[[  3   3 -13 -12   3 -36  15 -13  34  31  28   2  46 -36   0 -56]
 [ 23  16 -16  16  15 -11 -18  13 -12 -10 -25  10  18 -27 -46   8]
 [  1   1 -21   1 -15 -10  16 -19 -19   0   4  -9   1  30   8  38]
 [ 30 -10 -50  15  36 -38  10   3 -39   0   5   6   5   9  13  28]
 [ 25 -14   0 -13  -9  19 -15  -3   4  -2 -35 -11 -14  21  -9  -1]
 [-45  19 -14  34  -6 -13 -12  -7  34  -7  12  27 -29 -19  11 -13]]
:
[[-45  19 -14  34  -6 -13 -12  -7  34  -7  12  27 -29 -19  11 -13]
 [ 23  16 -16  16  15 -11 -18  13 -12 -10 -25  10  18 -27 -46   8]
 [  3   3 -13 -12   3 -36  15 -13  34  31  28   2  46 -36   0 -56]
 [  1   1 -21   1 -15 -10  16 -19 -19   0   4  -9   1  30   8  38]
 [ 30 -10 -50  15  36 -38  10   3 -39   0   5   6   5   9  13  28]
 [ 25 -14   0 -13  -9  19 -15  -3   4  -2 -35 -11 -14  21  -9  -1]]

[[  4  -2   0  -2   5   0]
 [ 38 -28  30  31   2  -6]
 [ 22 -53  -5 -39 -65   7]
 [  0   2  -1  -4  -1  -2]]
:
[[  0   2  -1  -4  -1  -2]
 [  4  -2   0  -2   5   0]
 [ 38 -28  30  31   2  -6]
 [ 22 -53  -5 -39 -65   7]]

[[-13 -28 -29 -39  -6 -22  -4  39 -30]
 [-52  12  11  14 -61 -15 -38 -11   7]
 [-17  58   7  45 -43  32  10  -8  43]]
:
[[-17  58   7  45 -43  32  10  -8  43]
 [-52  12  11  14 -61 -15 -38 -11   7]
 [-13 -28 -29 -39  -6 -22  -4  39 -30]]

[[-25   5  21 -27 -31 -12   8 -28  24 -28 -22  41  20 -24  -1]
 [-18  17 -40 -17 -27   8  30   8  18  21   8  32  11 -37 -26]
 [-31  22 -24  -4 -17   4 -13  12   4   1   8   2  -9  12 -56]
 [ 22  15   8  20 -29 -19  -5 -36 -38   8  11 -12 -16  22  11]]
:
[[-31  22 -24  -4 -17   4 -13  12   4   1   8   2  -9  12 -56]
 [-18  17 -40 -17 -27   8  30   8  18  21   8  32  11 -37 -26]
 [ 22  15   8  20 -29 -19  -5 -36 -38   8  11 -12 -16  22  11]
 [-25   5  21 -27 -31 -12   8 -28  24 -28 -22  41  20 -24  -1]]

[[ 11 -13 -18  16  -7  36   4]
 [  2  18  -8 -21 -29 -43  25]
 [ 29  11 -31 -23 -34  25  22]
 [-12  -3  58   3  15  56  23]
 [  8 -46  22  38   2  -3  27]
 [-11 -23 -11   1   9   7 -35]
 [-17   5   7   5  14   4  57]
 [ 27  34 -29 -62 -22  15  35]
 [ 36 -19 -16  19  -1   6  -3]
 [-22 -21   3 -58 -12   0   6]
 [-17  19  21  31   7  20 -31]]
:
[[ 27  34 -29 -62 -22  15  35]
 [-17  19  21  31   7  20 -31]
 [  2  18  -8 -21 -29 -43  25]
 [ 29  11 -31 -23 -34  25  22]
 [-17   5   7   5  14   4  57]
 [-12  -3  58   3  15  56  23]
 [ 11 -13 -18  16  -7  36   4]
 [ 36 -19 -16  19  -1   6  -3]
 [-22 -21   3 -58 -12   0   6]
 [-11 -23 -11   1   9   7 -35]
 [  8 -46  22  38   2  -3  27]]

[[-37 -21  32 -12   0 -14  19]
 [-28 -32  32 -11  25  -9  21]
 [-28  21  32   0  17  13 -54]]
:
[[-28  21  32   0  17  13 -54]
 [-37 -21  32 -12   0 -14  19]
 [-28 -32  32 -11  25  -9  21]]

[[  3  24  20  13   1   3  -3   4  17]
 [ -4  -4 -61  48   3  44 -13  36  25]
 [ 15  22 -25 -68 -41   3  30  28  42]
 [-10 -36  27   4 -33  -4 -29  22  16]
 [ 29  12 -18 -38 -22  -7   9  18  25]]
:
[[  3  24  20  13   1   3  -3   4  17]
 [ 15  22 -25 -68 -41   3  30  28  42]
 [ 29  12 -18 -38 -22  -7   9  18  25]
 [ -4  -4 -61  48   3  44 -13  36  25]
 [-10 -36  27   4 -33  -4 -29  22  16]]

[[ 12 -22   0 -13   0 -34 -34  48 -11  12  -6 -12]
 [  2 -46   8 -37 -26 -21 -31  27  11 -30 -16 -13]
 [ 13 -17   6 -22  -9 -31 -38  67  -5   1  -9 -15]
 [  1 -29 -10   5   4 -25 -25 -42   1   9  -7   3]
 [-11  44 -14  20  -4 -17 -28 -52   9  -5   4 -15]]
:
[[-11  44 -14  20  -4 -17 -28 -52   9  -5   4 -15]
 [ 13 -17   6 -22  -9 -31 -38  67  -5   1  -9 -15]
 [ 12 -22   0 -13   0 -34 -34  48 -11  12  -6 -12]
 [  1 -29 -10   5   4 -25 -25 -42   1   9  -7   3]
 [  2 -46   8 -37 -26 -21 -31  27  11 -30 -16 -13]]

[[ 43 -16  25  48 -35 -45  -7  63  -2 -30]
 [ 52  10  17  -2 -15 -73  62   7   0  31]]
:
[[ 52  10  17  -2 -15 -73  62   7   0  31]
 [ 43 -16  25  48 -35 -45  -7  63  -2 -30]]
---
[[ 24 -10  50   9 -49  11   0 -23   7  36]
 [ -5 -44  41 -16  11 -22 -18  17  30 -31]
 [-27   5 -20  -8  53 -29 -13  31 -23 -53]]
:
[[ 24  -5 -27]
 [-10 -44   5]
 [ 50  41 -20]
 [  9 -16  -8]
 [-49  11  53]
 [ 11 -22 -29]
 [  0 -18 -13]
 [-23  17  31]
 [  7  30 -23]
 [ 36 -31 -53]]

[[ 67  46]
 [ 50   1]
 [  8   6]
 [-12  15]
 [-20  -3]
 [-14 -50]]
:
[[ 67  50   8 -12 -20 -14]
 [ 46   1   6  15  -3 -50]]

[[ 10 -10  14  11 -26  -4  30  31  -4  -9 -10  -9  12]
 [ 36 -29   2 -11 -10 -39  30  36  40 -18   5   4   0]
 [ -2   5 -15   6  -8  14  30  28  -7  22 -15  -6   9]
 [  8 -53  11  -4  11  47  30  48   7  19  32   9 -17]
 [ -6 -13  59 -12  29 -41  30  56  18 -40  54   0  16]
 [ 24 -19  18  -4  43  -7  30  26  20   0 -20   6 -52]]
:
[[ 10  36  -2   8  -6  24]
 [-10 -29   5 -53 -13 -19]
 [ 14   2 -15  11  59  18]
 [ 11 -11   6  -4 -12  -4]
 [-26 -10  -8  11  29  43]
 [ -4 -39  14  47 -41  -7]
 [ 30  30  30  30  30  30]
 [ 31  36  28  48  56  26]
 [ -4  40  -7   7  18  20]
 [ -9 -18  22  19 -40   0]
 [-10   5 -15  32  54 -20]
 [ -9   4  -6   9   0   6]
 [ 12   0   9 -17  16 -52]]

[[ 17 -68   4   1  -3   6  29  20  -9   0   4   5  -2  -6   1  -3]
 [ -2 -72   2   7  15  10  -1   0  -3   2  -1  18  10   7  -1   0]]
:
[[ 17  -2]
 [-68 -72]
 [  4   2]
 [  1   7]
 [ -3  15]
 [  6  10]
 [ 29  -1]
 [ 20   0]
 [ -9  -3]
 [  0   2]
 [  4  -1]
 [  5  18]
 [ -2  10]
 [ -6   7]
 [  1  -1]
 [ -3   0]]

[[-41 -46  14 -21  25 -49  55 -17 -18]
 [-18  42  29 -49  32  37  39 -57 -23]]
:
[[-41 -18]
 [-46  42]
 [ 14  29]
 [-21 -49]
 [ 25  32]
 [-49  37]
 [ 55  39]
 [-17 -57]
 [-18 -23]]

[[ 18  15   3  10 -10 -14   8 -11  57   9  13 -12  12 -25   3]
 [ -4  24 -18 -28 -10  14  27   3  -5  11 -15 -20   2  -6  15]
 [-14   1   5 -17  16  18  -2  10 -16  18  27  -9 -10 -22 -23]
 [  0 -17  -5 -19   0 -40  -3 -10 -19 -14   5  25 -10  26 -14]
 [-16  -6   2  15 -18   6   5  18  -3  17 -11  21  10   0 -53]]
:
[[ 18  -4 -14   0 -16]
 [ 15  24   1 -17  -6]
 [  3 -18   5  -5   2]
 [ 10 -28 -17 -19  15]
 [-10 -10  16   0 -18]
 [-14  14  18 -40   6]
 [  8  27  -2  -3   5]
 [-11   3  10 -10  18]
 [ 57  -5 -16 -19  -3]
 [  9  11  18 -14  17]
 [ 13 -15  27   5 -11]
 [-12 -20  -9  25  21]
 [ 12   2 -10 -10  10]
 [-25  -6 -22  26   0]
 [  3  15 -23 -14 -53]]
